Below are the code and all the weights of a small trained network. Each question names an input and a target symbol and asks about switching units off, where a switched-off unit gives its printed mean instead of its output.

import numpy as np


def w(rows, s, z=0):
    codes = np.array(rows[::2]) - 128.0
    scale = np.full(codes.shape[1], s)
    scale[-1] = z or s
    return codes * scale


def norm(h):
    return h / np.sqrt((h * h).mean(-1, keepdims=True) + 1e-5)


def f(y):
    return np.maximum(y, 0)


def softmax(a):
    e = np.exp(a - a.max(-1, keepdims=True))
    return e / e.sum(-1, keepdims=True)


def log_softmax(a):
    a = a - a.max(-1, keepdims=True)
    return a - np.log(np.exp(a).sum(-1, keepdims=True))


def net(x, mask):
    ids = ['αβγδεζθλμξπστφψω'.index(c) for c in x.split()]
    T = len(ids)
    res = E[ids] + P[:T]
    u = 0
    for l in range(2):
        r = norm(res)
        for j in range(2):
            rows = slice(2 * j, 2 * j + 2)
            q, k, v = (r @ M[l][rows].T for M in (Q, K, V))
            z = softmax(np.where(np.tri(T) > 0, q @ k.T / 2**0.5, -1e9)) @ v
            o = O[l][rows]
            res = res + np.where(mask[u + j], z, o[:, -1]) @ o[:, :-1]
        u += 2
        y = f(norm(res) @ A[l][:, :-1].T + A[l][:, -1])
        res = res + np.where(mask[u : u + 8], y, B[l][:, -1]) @ B[l][:, :-1]
        u += 8
    return log_softmax(norm(res)[-1] @ U[:, :-1].T + U[:, -1])


Q, K, V, O, A, B = {}, {}, {}, {}, {}, {}
E = w([
[77,178,119,147,62,141,156,142,100,72,100,156],'α',
[130,151,154,154,50,114,180,152,113,128,29,141],'β',
[26,102,80,68,139,148,112,67,121,118,94,226],'γ',
[85,54,146,160,196,116,192,126,129,75,172,171],'δ',
[170,113,140,106,167,137,123,148,77,211,139,95],'ε',
[153,40,117,99,87,58,88,97,138,191,27,59],'ζ',
[180,168,100,168,132,172,135,122,77,136,141,177],'θ',
[109,167,125,126,25,127,146,82,123,152,120,85],'λ',
[34,172,103,89,130,106,181,164,72,130,96,107],'μ',
[111,142,205,126,108,166,200,138,157,113,161,193],'ξ',
[129,157,112,58,149,125,83,164,94,120,254,59],'π',
[83,55,85,77,91,72,91,50,149,113,129,94],'σ',
[113,115,129,132,187,135,199,129,133,166,72,212],'τ',
[185,168,110,196,117,125,144,149,16,163,103,34],'φ',
[102,155,38,134,210,142,138,139,89,79,193,157],'ψ',
[171,109,141,186,115,101,159,158,33,143,28,133],'ω',
],0.0096)
P = w([
[102,100,122,129,148,243,112,144,162,97,73,57],'0',
[206,134,108,71,121,100,188,93,62,63,112,134],'1',
[183,126,84,67,117,78,237,107,85,97,143,134],'2',
[72,105,173,110,115,196,137,95,86,166,137,127],'3',
[98,180,131,172,139,6,85,87,101,128,155,162],'4',
[189,118,79,79,101,62,229,113,86,103,141,135],'5',
[81,88,150,116,101,200,153,123,91,176,148,143],'6',
[165,181,157,122,163,135,50,90,105,33,56,108],'7',
[199,120,78,73,99,79,234,119,87,115,153,151],'8',
[74,89,124,139,93,194,145,150,113,184,150,146],'9',
[125,166,148,165,144,23,126,86,112,91,126,162],'10',
[204,110,88,73,107,80,239,126,92,105,145,154],'11',
[79,75,98,166,88,185,128,192,143,188,153,150],'12',
],0.011)
Q[0] = w([
[172,141,86,117,100,26,187,135,146,140,176,164],'L0H0',
[110,45,96,80,89,253,193,165,120,126,129,107],'L0H0',
[114,189,160,187,175,18,66,84,188,129,112,167],'L0H1',
[75,106,158,125,114,252,92,119,94,104,85,84],'L0H1',
],0.047)
K[0] = w([
[172,122,132,60,181,215,115,116,154,57,85,71],'L0H0',
[77,43,73,161,84,195,125,229,154,188,148,130],'L0H0',
[135,199,206,104,167,78,114,34,103,114,112,147],'L0H1',
[60,119,140,190,67,57,110,127,105,254,182,201],'L0H1',
],0.037)
V[0] = w([
[94,166,121,6,124,99,94,209,95,188,111,75],'L0H0',
[184,190,111,88,96,207,90,71,173,182,195,154],'L0H0',
[123,148,151,148,20,118,124,112,138,69,185,51],'L0H1',
[127,151,228,96,93,110,186,168,211,141,67,184],'L0H1',
],0.018)
O[0] = w([
[113,90,148,202,59,102,159,136,206,4,200,50,180],'L0H0',
[133,158,33,144,138,183,2,167,129,167,127,140,1],'L0H0',
[128,66,121,83,101,125,51,238,97,78,160,151,85],'L0H1',
[128,181,211,81,117,90,176,188,253,101,62,151,38],'L0H1',
],0.0073,0.0091)
A[0] = w([
[88,91,181,159,72,204,126,170,137,214,89,37,85],'L0N0',
[179,121,106,96,155,89,124,117,114,97,143,138,111],'L0N1',
[16,50,168,85,185,229,134,144,190,220,165,99,112],'L0N2',
[116,115,127,113,110,56,137,157,77,143,107,111,97],'L0N3',
[120,120,113,117,112,132,88,198,143,122,88,145,19],'L0N4',
[123,142,180,167,179,236,92,200,212,195,196,52,67],'L0N5',
[218,123,175,116,149,119,101,136,142,167,163,85,106],'L0N6',
[95,126,149,161,134,254,120,131,197,136,111,149,5],'L0N7',
],0.02,0.0033)
B[0] = w([
[104,104,124,100,174,149,133,121,60,237,111,136,214],'L0N0',
[121,144,154,102,87,148,137,129,135,129,123,159,217],'L0N1',
[120,88,154,179,64,97,165,128,190,10,179,85,220],'L0N2',
[156,122,140,138,134,156,120,114,150,108,148,178,253],'L0N3',
[79,89,148,128,84,131,171,151,69,141,102,137,188],'L0N4',
[199,184,197,56,120,132,155,58,162,130,201,95,179],'L0N5',
[117,125,135,159,111,117,146,120,147,107,101,138,137],'L0N6',
[122,117,102,122,129,198,84,149,114,143,99,253,178],'L0N7',
],0.02,0.0063)
Q[1] = w([
[128,226,160,57,198,99,156,128,122,157,2,198],'L1H0',
[138,136,114,116,135,124,156,162,182,133,123,142],'L1H0',
[172,119,52,123,89,37,169,144,132,160,162,183],'L1H1',
[158,101,80,84,111,199,177,134,152,126,100,91],'L1H1',
],0.035)
K[1] = w([
[157,213,178,183,101,47,102,130,94,37,66,255],'L1H0',
[157,119,146,105,163,140,71,108,169,83,119,207],'L1H0',
[178,77,98,63,196,238,149,135,125,41,51,61],'L1H1',
[118,95,107,148,130,197,191,171,195,208,192,133],'L1H1',
],0.026)
V[1] = w([
[112,116,119,117,147,154,136,125,145,131,116,100],'L1H0',
[114,110,108,127,142,152,127,137,143,147,148,110],'L1H0',
[57,222,80,97,211,163,197,178,82,46,186,153],'L1H1',
[3,78,73,21,127,109,98,33,191,101,132,151],'L1H1',
],0.023)
O[1] = w([
[102,123,115,137,126,97,124,123,99,116,115,116,180],'L1H0',
[106,132,125,141,125,87,125,147,96,111,100,114,132],'L1H0',
[212,77,138,172,96,192,204,193,133,138,146,68,193],'L1H1',
[121,139,182,254,195,128,87,165,149,162,146,162,255],'L1H1',
],0.0096,0.0056)
A[1] = w([
[134,43,62,128,114,78,34,210,181,111,137,78,2],'L1N0',
[161,187,133,85,160,102,149,118,218,116,91,100,11],'L1N1',
[6,164,107,143,108,211,127,185,186,143,142,49,43],'L1N2',
[184,193,5,70,153,205,33,129,173,162,90,140,60],'L1N3',
[110,137,169,86,100,102,116,136,198,111,90,156,62],'L1N4',
[126,143,196,70,143,98,136,181,135,225,80,118,80],'L1N5',
[100,135,44,178,156,136,87,90,170,94,109,51,21],'L1N6',
[91,82,127,104,124,115,109,212,139,164,48,143,150],'L1N7',
],0.025,0.0035)
B[1] = w([
[125,31,232,83,170,107,67,198,161,193,1,103,150],'L1N0',
[45,81,134,149,103,112,36,74,168,184,194,99,151],'L1N1',
[138,234,119,92,195,34,75,143,13,98,122,176,182],'L1N2',
[54,169,151,93,145,248,95,96,164,26,54,49,245],'L1N3',
[178,173,121,123,167,146,135,193,64,154,137,89,184],'L1N4',
[202,76,53,130,163,109,116,98,129,27,86,148,202],'L1N5',
[90,147,18,78,154,133,203,189,214,145,167,179,157],'L1N6',
[108,204,135,158,27,105,110,109,188,202,165,87,173],'L1N7',
],0.02,0.012)
U = w([
[186,169,176,81,127,217,188,226,113,145,155,178,76],'α',
[183,101,97,110,181,131,44,177,151,98,255,58,83],'β',
[136,188,165,238,208,148,179,107,182,243,86,147,128],'γ',
[203,82,115,88,217,122,190,46,137,105,44,202,67],'δ',
[78,141,16,110,167,138,189,158,184,144,185,160,163],'ε',
[112,239,151,114,204,52,154,138,51,116,126,121,111],'ζ',
[80,175,129,122,143,216,94,97,147,75,86,86,213],'θ',
[73,162,144,139,8,113,115,136,132,208,115,150,206],'λ',
[141,87,185,183,106,95,204,139,177,55,166,74,147],'μ',
[230,189,61,155,77,99,109,138,159,138,85,87,167],'ξ',
[108,44,156,95,164,97,129,192,157,189,57,134,240],'π',
[109,104,118,212,114,148,15,144,143,48,188,248,48],'σ',
[100,93,86,167,134,50,57,19,189,147,124,121,163],'τ',
[125,59,75,30,25,128,93,121,54,45,176,160,5],'φ',
[132,73,62,197,140,191,168,129,22,215,117,74,120],'ψ',
[138,177,188,45,127,121,176,8,158,219,178,128,139],'ω',
],0.0057,0.0028)

Each question gives the input, a string of symbols that net reads in full, and the target symbol t.
The units are the heads (2 rows each of Q, K, V and O) and the neurons (one row each of A and B). Each row of codes is followed by its name. A weight is (code - 128) times the scale printed after its matrix; where a second scale follows, it is the last column's (O, A, B and U).
mask holds one flag per unit, layer by layer, with each layer's heads first. A switched-off unit (its flag False) gives its mean, the last column of its rows in O or B, instead of its output. The means were averaged over made-up inputs and are rounded, as every weight is.
A unit's drop is (log p(t) with every unit on - log p(t) with that unit switched off) / (log p(t) with every unit on - log p(t) with every unit switched off).
The circuit of an input: a set's keep is (log p(t) with only the set's units on - log p(t) with every unit switched off) / (log p(t) with every unit on - log p(t) with every unit switched off). Starting from the 12 units with the biggest drops (on a tie, the unit counted first), units are removed one at a time, each time the one whose removal leaves the highest keep (on an exact tie, the one counted first), for as long as the keep stays at least 0.8.
units of the circuit, in order: the units of the circuit, biggest drop first
top k neurons: the k neurons with the biggest drops, biggest first
top k neurons in layer l: the k neurons of layer l with the biggest drops, biggest first
drop when u is switched off: that unit's drop, to one decimal
input δ α φ γ τ ζ λ, target φ: top 2 neurons in layer 0 : [L0N5 L0N4]
input δ μ θ ξ θ, target μ: units of the circuit, in order : [L0H0]
input σ θ μ μ θ λ μ μ σ φ μ μ, target σ: units of the circuit, in order : [L0H1 L1H1]
input λ μ ξ ξ ε ε, target λ: units of the circuit, in order : [L0H1 L0N4 L1N7]
input ζ ψ δ θ δ ξ σ μ, target δ: units of the circuit, in order : [L0H0 L1N5]
input τ ε ζ, target τ: top 2 neurons in layer 1 : [L1N1 L1N5]
input γ σ ζ ζ β, target σ: units of the circuit, in order : [L0H1 L0N3]
input ξ θ μ θ λ μ, target ξ: top 2 neurons in layer 1 : [L1N7 L1N5]
input β δ μ δ σ ε, target β: units of the circuit, in order : [L0H1 L1N4 L1N1 L1N5]
input ψ β β μ μ, target β: top 2 neurons in layer 1 : [L1N4 L1N1]
input τ β λ μ μ δ, target τ: units of the circuit, in order : [L0H1 L1N1]
input π μ μ ψ μ γ α δ μ ξ φ θ, target π: units of the circuit, in order : [L0H0 L1N0 L0H1]
input θ δ π μ ξ ε σ ε θ ε, target ω: units of the circuit, in order : [L0N5 L0H0]
input ξ ξ ε μ β σ μ ζ θ ξ, target α: units of the circuit, in order : [L0H1 L0N7 L1N4]
input μ ψ μ μ μ δ τ μ θ μ θ β, target μ: units of the circuit, in order : [L0H0]
input λ ζ ξ ξ, target α: top 4 neurons : [L0N5 L0N7 L0N2 L1N4]
input σ γ ε μ θ ε μ ξ ω ζ δ, target ξ: top 3 neurons : [L1N7 L1N5 L0N4]
input μ α μ λ α, target α: top 2 neurons : [L0N3 L1N4]
input ω λ μ ε θ μ, target ω: top 2 neurons in layer 1 : [L1N1 L1N3]
input μ μ ψ θ σ λ ξ ζ α δ, target μ: units of the circuit, in order : [L0N2]
input λ φ ζ β β μ δ ε, target β: top 4 neurons in layer 1 : [L1N4 L1N1 L1N5 L1N3]
input λ φ δ ξ δ σ, target λ: top 2 neurons : [L0N4 L1N7]
input μ ζ δ δ φ δ μ ξ ξ θ θ, target ξ: drop when L1N4 is switched off : 0.1
input α λ μ θ ε μ τ ψ π θ ξ, target ψ: drop when L0H1 is switched off : 0.4
input μ μ μ θ λ, target μ: drop when L1N3 is switched off : 0.1
input σ ζ μ μ λ δ, target σ: drop when L0N1 is switched off : 0.2
input θ ξ σ μ μ μ α φ, target μ: top neuron : [L1N3]
